[ 35  18  11 -24] ==> -24
[-39   6 -17 -23  15   8] ==> 8
[-34  -9 -20 -15  19] ==> 19
[  6  16 -28   0] ==> 0
[ 16   5 -34  -2 -17  18  -6] ==> -6
[  5 -12  12  -6  10  38] ==> 38
[26 29 -3 13] ==> 13
---
[[ 29   8 -13  14  30]
 [ -5 -22  19   8  -4]] ⇒ 29, -4

[[ -3  11  24  -2  19   3  -1]
 [ -3  -5   2 -28 -28  -9  19]] ⇒ -3, 19

[[ 28  -8   0  36 -21]
 [ 14  12   8  11 -35]] ⇒ 28, -35

[ 13  13  -3   5 -27 -33  11] ⇒ 13, 11

[[ -1   3   5  -8   7   1   0]
 [ -7  -8 -12  36 -26 -10  17]] ⇒ -1, 17

[ 30 -26 -39  -6   0] ⇒ 30, 0

[[ -9  23  -1  13 -23  10]
 [ -4 -20  28 -37 -10  28]] ⇒ -9, 28
---
-104.3  -159.6   106.1    -4.4   181.5   -98.2 -> 181.5
-115.94   -71.06   151.96    49.30  -102.20 -> 49.30
-0.31  -1.48   1.21  -0.07   0.61   1.56 -> 0.61
 1.14   0.56  -1.00   1.31  -1.05 -> 1.31
  57.8   105.0   128.0  -151.1 -> 128.0
 0.78   0.11  -1.63   1.70 -> -1.63
---
[-0.938 -1.317  0.356 -0.754 -1.206  1.448] -> 0.356

[[-1.85  0.77 -2.08 -0.58  0.27  1.33 -0.19]
 [-0.36  1.04 -1.29 -1.09 -0.85  1.57 -0.63]
 [-2.24 -0.09  2.05  0.19  1.79 -0.36  0.83]] -> 2.05

[[-0.74 -0.76  0.54 -1.02 -0.92  1.84  0.91]
 [-0.45 -0.58  0.57 -0.64 -1.32  1.05  0.77]
 [-0.50 -0.25  0.31 -0.28 -0.93  0.73  0.07]] -> 0.31

[-0.488 -0.179  1.051 -1.507 -0.926 -0.463] -> 1.051

[ 0.997 -0.140  0.097 -0.499 -1.017  1.396] -> 0.097

[[ -84.79   -0.14   72.61  128.54  -81.39]
 [ -97.67  -21.48 -122.96   35.99   91.85]] -> -122.96

[[-0.70 -0.78 -0.03  0.33  1.12]
 [ 0.11 -0.47  0.09 -1.68 -0.27]] -> 0.09

[[ -1.57   3.43   1.56  13.06 -14.41 -19.47]
 [ -8.17   4.60   9.13  10.25 -14.02 -16.33]
 [  9.74 -19.06  -5.82  -8.00  -9.10 -12.91]] -> -5.82

[[-0.064  0.098  0.101 -0.132 -0.122  0.080]
 [-0.015  0.215  0.188 -0.083 -0.151  0.116]] -> 0.188
---
array([[5020, 6392, 4510, 5200, 7500, 6286, 5627],
       [6340, 7677, 5124, 6339, 7907, 4375, 2706],
       [5023, 4313, 5175, 3193, 2306, 6047, 6797]]) ==> 6286

array([[168,  45, 135, 203, 168],
       [171,  34, 148, 135, 187],
       [ 51,  26, 144, 113, 230]]) ==> 203

array([[95, 89, 94, 96, 93, 92],
       [88, 94, 95, 36,  9, 94],
       [96, 90, 93, 91, 95, 86]]) ==> 93

array([[9790, 9665, 1129, 9594, 8416, 8800, 9633],
       [5701, 4943, 3118, 5279, 5378, 4865, 4991],
       [4946, 4470, 2530, 5497, 3277, 3677, 4798]]) ==> 8800

array([[  4, -20, -21, -11,  -7],
       [ 42,  13, -10,  -8,  -9],
       [ 12, -37, -17,  -9, -17]]) ==> -11

array([[ 245, -404,  229,  -21,  163,  140],
       [-707,  150,  503,  238,  257,   12],
       [  72,  566,  164, -114,  120, -157]]) ==> 163

array([[65, 94, 64, 70],
       [74, 87, 73, 39],
       [83, 78, 86, 18]]) ==> 64

array([[15, 45, 68, 54, 75],
       [12, 22, 83, 57, 49],
       [57, 21, 86, 54, 62]]) ==> 54
---
[[223 912 467 609 633 712  17]
 [920 493 400 629 445 434 519]] ⇒ 445

[[-26  28  33  34 -13]
 [ -1  46  19   5   3]
 [-32  16  -7   7   6]] ⇒ 19

[[1245 4387 7505 9679 1048]
 [6547 5676 6702 5135 5468]] ⇒ 6702

[[-10 -22  -2  22  -3]
 [-41 -30 -43  41 -16]] ⇒ -43

[[581 155 753 575 592 794]
 [450 651 690 503 583 474]
 [368 526 326 277 710 565]] ⇒ 503

[[  5 215  82  87 102  39]
 [ 33 144  82  76 187  33]] ⇒ 76
---
-0.11,-0.16,-0.04,0.01,-0.12,-0.06
-0.12,-0.11,-0.05,0.00,0.04,0.17
result: 0.04

1.4,1.1,1.1,-2.2
1.1,1.7,0.2,0.9
-0.6,-1.7,0.1,0.0
result: 0.1

-0.113,0.117,-0.125,-0.116 result: -0.125

-0.35,1.30,0.86,-1.86,-0.13,0.53 result: -0.13

209.84,38.47,-73.16,162.62,-74.23,-114.79,162.63
13.41,-45.76,-184.80,191.98,-166.72,-80.89,81.14
result: -80.89

101.769,-120.200,-36.403,-80.981,-23.980,-11.470 result: -23.980

-0.16,0.11,-0.03,-0.11,0.13,0.04
0.24,-0.23,-0.14,-0.02,-0.22,-0.11
-0.09,0.14,0.07,-0.20,0.06,0.12
result: 0.06

2.19,0.99,10.66,19.59,5.24,-12.56 result: 5.24

-35.9,121.7,39.7,58.8,-118.7,-64.8 result: -118.7

-0.15,1.91,-9.82,12.46,9.36,-13.00 result: 9.36
---
19	20	-4	7	4	4
38	41	-15	37	-21	-15
39	44	-26	42	-28	-13
gives 42

732	646	469	252	429	482
638	657	489	149	248	678
420	654	547	761	402	450
gives 761

7	6	7	2
6	6	8	4
4	6	7	9
gives 6

586	500	354	863
560	634	233	730
347	331	211	20
gives 331

7	5	2	6	6	1
3	4	4	2	3	5
4	4	3	2	3	4
gives 2

675	827	412	727
880	228	334	794
756	725	399	628
gives 725
---
[[-35 -28 -36  33]
 [-23 -43  29  27]
 [ 35 -21  27  30]]
-36

[ 14  45 -35   2   1]
1

[1817 5480 5959 6903 9070]
5480

[2643 6893 7756 3300]
3300

[21 20 22 69 90]
21

[4 2 8 3 4 7]
3
---
array([-12,  18,  31,  28,  34,  -7]) ans = 31

array([-20, -29,  30,  28,   7]) ans = -29

array([ -9,  27, -16,   8,   9,  35]) ans = -16

array([[-27, -19,   3,   6],
       [-33, -17,  29,  21]]) ans = -33

array([[ 33,  18,  18,  28],
       [-16,   4,   1, -23]]) ans = -16

array([-24,  -4, -39, -16,   8]) ans = -4

array([[ -1,   4,   5,   9],
       [  2, -28,  18,  26],
       [  2,  19,   2,   4]]) ans = 2

array([[ 23,  29,  11, -37, -26, -17],
       [-23, -11, -35, -10,  -9,  -4]]) ans = -35
